Here is a tiny trained network, its code and every weight. The questions are about switching its units off for an input and a class, where a switched-off unit gives its printed mean instead of its output.

import numpy as np


def w(rows, s, z=0):
    codes = np.array(rows[::2]) - 128.0
    scale = np.full(codes.shape[1], s)
    scale[-1] = z or s
    return codes * scale


def norm(h):
    return h / np.sqrt((h * h).mean(-1, keepdims=True) + 1e-5)


def f(y):
    return np.maximum(y, 0)


def log_softmax(a):
    a = a - a.max(-1, keepdims=True)
    return a - np.log(np.exp(a).sum(-1, keepdims=True))


def net(x, mask):
    res = np.array(x, float).reshape(1, 5) / 4 @ E
    u = 0
    for l in range(2):
        y = f(norm(res) @ A[l][:, :-1].T + A[l][:, -1])
        res = res + np.where(mask[u : u + 6], y, B[l][:, -1]) @ B[l][:, :-1]
        u += 6
    return log_softmax(norm(res)[-1] @ U[:, :-1].T + U[:, -1])


A, B = {}, {}
E = w([
[98,97,144,59,158,94,103,91,160,102],'x0',
[43,151,51,199,116,165,50,72,253,227],'x1',
[143,252,192,167,217,97,30,128,92,117],'x2',
[170,131,118,120,142,135,126,142,161,124],'x3',
[130,75,218,148,172,96,132,184,136,214],'x4',
],0.0056)
A[0] = w([
[140,159,67,135,90,161,88,61,126,69,41],'L0N0',
[138,94,193,116,126,132,116,128,140,191,3],'L0N1',
[134,189,163,163,146,96,104,99,152,122,14],'L0N2',
[153,137,96,109,96,193,99,61,105,76,2],'L0N3',
[163,193,76,190,77,192,156,201,70,192,48],'L0N4',
[97,103,143,1,154,52,79,54,181,120,71],'L0N5',
],0.0081,0.0057)
B[0] = w([
[69,134,113,134,100,8,124,106,152,152,213],'L0N0',
[187,167,179,106,36,57,162,151,151,202,158],'L0N1',
[189,208,193,154,158,121,86,77,113,50,173],'L0N2',
[133,192,50,89,84,21,209,125,148,168,176],'L0N3',
[33,135,96,59,155,186,119,238,147,157,222],'L0N4',
[57,117,61,138,153,194,117,254,103,156,253],'L0N5',
],0.0092,0.0044)
A[1] = w([
[102,2,93,136,31,179,206,94,210,159,20],'L1N0',
[98,126,134,202,132,151,48,116,154,211,76],'L1N1',
[89,95,81,162,106,169,105,37,237,204,3],'L1N2',
[113,158,81,128,57,57,81,114,62,132,62],'L1N3',
[172,111,225,132,81,123,146,124,150,120,42],'L1N4',
[134,84,207,162,119,75,102,180,165,245,9],'L1N5',
],0.0086,0.0043)
B[1] = w([
[122,221,193,241,225,116,1,97,158,99,255],'L1N0',
[170,67,130,119,125,152,153,144,58,54,235],'L1N1',
[222,61,166,19,99,140,218,147,14,116,218],'L1N2',
[166,84,199,143,119,130,180,91,211,180,191],'L1N3',
[169,115,57,90,142,106,133,42,123,81,155],'L1N4',
[76,165,27,91,38,59,194,48,218,132,228],'L1N5',
],0.0096,0.0058)
U = w([
[118,190,43,106,34,10,232,41,223,140,24],'0',
[149,186,211,247,210,145,18,53,163,82,78],'1',
[212,14,138,50,88,185,210,117,23,92,93],'2',
[12,105,37,100,129,202,128,245,163,179,250],'3',
],0.013,0.0024)

Each question gives the input, the list of numbers given to net, and the class t.
The units are the neurons (one row each of A and B). Each row of codes is followed by its name. A weight is (code - 128) times the scale printed after its matrix; where a second scale follows, it is the last column's (A, B and U).
mask holds one flag per neuron, layer by layer. A switched-off neuron (its flag False) gives its mean, the last column of its row in B, instead of its output. The means were averaged over made-up inputs and are rounded, as every weight is.
A unit's drop is (log p(t) with every unit on - log p(t) with that unit switched off) / (log p(t) with every unit on - log p(t) with every unit switched off).
The circuit of an input: a set's keep is (log p(t) with only the set's units on - log p(t) with every unit switched off) / (log p(t) with every unit on - log p(t) with every unit switched off). Starting from all 12 units, units are removed one at a time, each time the one whose removal leaves the highest keep (on an exact tie, the one counted first), for as long as the keep stays at least 0.8.
units of the circuit, in order: the units of the circuit, biggest drop first
most important unit: the unit with the biggest drop
k most important neurons: the k neurons with the biggest drops, biggest first
k most important neurons of layer l: the k neurons of layer l with the biggest drops, biggest first
drop when u is switched off: that unit's drop, to one decimal
input [6,-4,-3,-3,7], class 0: most important unit : L1N5
input [-7,8,2,6,3], class 2: 3 most important neurons : (L1N2; L1N1; L0N5)
input [8,-3,7,-1,-1], class 3: 3 most important neurons : (L0N5; L1N0; L1N3)
input [-8,6,4,-6,0], class 3: 2 most important neurons : (L0N4; L1N0)
input [-8,-1,6,2,-6], class 3: 2 most important neurons : (L0N4; L1N0)
input [8,4,7,8,8], class 0: 4 most important neurons : (L1N5; L0N1; L1N0; L0N4)
input [-1,8,4,-1,6], class 2: 2 most important neurons of layer 1 : (L1N1; L1N2)
input [-7,-2,-2,4,6], class 3: 2 most important neurons of layer 1 : (L1N3; L1N4)
input [-2,-8,-3,-1,-8], class 0: 3 most important neurons : (L0N3; L1N2; L1N1)
input [-6,6,-3,-7,3], class 2: 3 most important neurons : (L1N2; L1N1; L0N5)
input [7,-5,-3,8,-6], class 3: 3 most important neurons of layer 1 : (L1N5; L1N2; L1N1)
input [-2,4,1,0,-3], class 2: 2 most important neurons : (L1N2; L1N5)
input [-7,7,1,-3,-5], class 2: 3 most important neurons : (L1N2; L0N5; L1N1)
input [6,-3,-1,3,-3], class 3: most important neuron : (L0N5)
input [4,5,4,2,6], class 0: 2 most important neurons : (L1N5; L0N1)
input [-4,4,-3,-4,4], class 0: 2 most important neurons of layer 1 : (L1N5; L1N0)
input [-4,-3,1,8,1], class 3: 2 most important neurons : (L0N4; L1N2)
input [4,1,7,4,-8], class 0: 2 most important neurons of layer 0 : (L0N3; L0N0)
input [7,-4,4,7,1], class 3: 2 most important neurons : (L0N5; L1N0)
input [7,0,6,-6,-2], class 3: units of the circuit, in order : (L0N5)
input [-5,8,-3,-3,-6], class 2: 2 most important neurons : (L1N2; L1N5)
input [-6,-5,4,-7,-6], class 0: 2 most important neurons : (L0N5; L1N0)
input [3,7,-4,-1,-6], class 2: 2 most important neurons of layer 1 : (L1N2; L1N5)
input [-3,8,-3,-6,-6], class 2: 2 most important neurons of layer 1 : (L1N2; L1N5)
input [1,-2,-4,8,1], class 1: drop when L1N2 is switched off : 0.0
input [1,6,-3,-1,0], class 2: drop when L1N2 is switched off : 1.3
input [7,5,-8,8,-2], class 1: drop when L1N0 is switched off : 1.4
input [0,5,-7,5,2], class 1: drop when L1N2 is switched off : 0.0
input [1,4,-8,3,-3], class 1: units of the circuit, in order : (L1N0)
